Below is a small trained network, with its code and all its weights. Each question gives an input and a class and asks what happens when units are switched off, that is, made to give their printed mean instead of their output.

import numpy as np


def w(rows, s, z=0):
    codes = np.array(rows[::2]) - 128.0
    scale = np.full(codes.shape[1], s)
    scale[-1] = z or s
    return codes * scale


def f(y):
    return np.maximum(y, 0)


def log_softmax(a):
    a = a - a.max(-1, keepdims=True)
    return a - np.log(np.exp(a).sum(-1, keepdims=True))


def net(x, mask):
    res = np.array(x, float).reshape(1, 5) / 4 @ E
    y = f(res @ A[0][:, :-1].T + A[0][:, -1])
    res = res + np.where(mask, y, B[0][:, -1]) @ B[0][:, :-1]
    return log_softmax(res[-1] @ U[:, :-1].T + U[:, -1])


A, B = {}, {}
E = w([
[119,120,125,125,123,128,131,122,125],'x0',
[159,56,164,2,94,216,38,107,189],'x1',
[64,160,112,164,28,85,27,216,155],'x2',
[202,27,42,158,160,12,49,94,93],'x3',
[104,54,233,93,156,18,187,194,169],'x4',
],0.0076)
A[0] = w([
[236,30,30,147,167,28,48,85,120,15],'neuron 0',
[181,56,137,10,105,179,57,121,204,84],'neuron 1',
[179,63,204,43,89,195,64,86,203,6],'neuron 2',
[59,155,104,149,25,76,22,218,177,37],'neuron 3',
[65,220,232,106,115,231,210,151,166,86],'neuron 4',
[128,24,164,109,150,13,142,162,138,51],'neuron 5',
[105,98,251,88,156,56,176,200,193,33],'neuron 6',
[192,108,146,79,217,178,220,23,102,49],'neuron 7',
[195,85,132,106,205,132,221,60,114,120],'neuron 8',
[84,201,118,233,180,50,217,125,63,69],'neuron 9',
[170,221,2,165,90,221,44,30,79,95],'neuron 10',
],0.0067,0.0014)
B[0] = w([
[24,209,202,184,174,148,36,27,25,233],'neuron 0',
[217,227,42,205,105,69,193,91,92,230],'neuron 1',
[223,205,58,196,100,79,214,110,133,224],'neuron 2',
[155,25,215,108,68,47,42,199,205,208],'neuron 3',
[62,205,237,203,176,130,9,19,52,232],'neuron 4',
[57,163,77,39,197,242,161,140,133,203],'neuron 5',
[65,159,44,35,223,231,203,203,125,207],'neuron 6',
[150,40,204,61,67,59,53,208,198,221],'neuron 7',
[166,58,195,121,75,64,56,177,201,209],'neuron 8',
[233,201,37,198,50,76,187,142,153,218],'neuron 9',
[62,98,76,2,210,227,184,235,171,244],'neuron 10',
],0.0071,0.011)
U = w([
[34,211,211,206,205,122,25,5,15,253],'0',
[69,122,28,22,223,252,211,210,173,144],'1',
[252,223,2,241,36,23,239,113,142,85],'2',
[168,13,243,89,22,16,25,220,239,35],'3',
],0.0076,0.004)

Each question gives the input, the list of numbers given to net, and the class t.
The units are the neurons (one row each of A and B). Each row of codes is followed by its name. A weight is (code - 128) times the scale printed after its matrix; where a second scale follows, it is the last column's (A, B and U).
mask holds one flag per neuron, in row order. A switched-off neuron (its flag False) gives its mean, the last column of its row in B, instead of its output. The means were averaged over made-up inputs and are rounded, as every weight is.
A unit's drop is (log p(t) with every unit on - log p(t) with that unit switched off) / (log p(t) with every unit on - log p(t) with every unit switched off).
The circuit of an input: a set's keep is (log p(t) with only the set's units on - log p(t) with every unit switched off) / (log p(t) with every unit on - log p(t) with every unit switched off). Starting from all 11 units, units are removed one at a time, each time the one whose removal leaves the highest keep (on an exact tie, the one counted first), for as long as the keep stays at least 0.8.
units of the circuit, in order: the units of the circuit, biggest drop first
most important unit: the unit with the biggest drop
top k neurons: the k neurons with the biggest drops, biggest first
drop of u: that unit's drop, to one decimal
input [-2,7,0,8,-5], class 0: most important unit	neuron 0
input [2,8,4,7,6], class 2: top 4 neurons	[neuron 1; neuron 2; neuron 4; neuron 10]
input [6,-4,-1,5,-8], class 1: top 2 neurons	[neuron 10; neuron 4]
input [-8,1,8,-1,-7], class 3: top 3 neurons	[neuron 3; neuron 6; neuron 5]
input [-2,-4,-5,2,-2], class 3: units of the circuit, in order	[neuron 7; neuron 8]
input [-7,-7,8,-3,3], class 3: top 2 neurons	[neuron 3; neuron 1]
input [1,5,-5,0,-2], class 2: top 3 neurons	[neuron 1; neuron 2; neuron 3]
input [-6,-8,-2,-7,-8], class 1: top 3 neurons	[neuron 10; neuron 0; neuron 1]
input [6,2,-6,-5,0], class 3: top 3 neurons	[neuron 7; neuron 0; neuron 8]
input [6,-2,0,4,5], class 1: top 3 neurons	[neuron 4; neuron 5; neuron 6]
input [-5,-5,7,2,-2], class 3: top 2 neurons	[neuron 3; neuron 1]
input [7,-1,-3,-4,0], class 0: top 2 neurons	[neuron 4; neuron 3]
input [-2,-3,5,-3,-6], class 1: top 3 neurons	[neuron 10; neuron 7; neuron 8]
input [-3,8,-8,4,-3], class 2: top 3 neurons	[neuron 1; neuron 2; neuron 3]
input [0,7,-4,4,-1], class 2: units of the circuit, in order	[neuron 1]
input [-8,6,-6,7,8], class 1: drop of neuron 5	1.6
input [6,5,5,2,6], class 1: drop of neuron 5	0.4
input [-8,2,6,3,8], class 1: drop of neuron 5	0.3
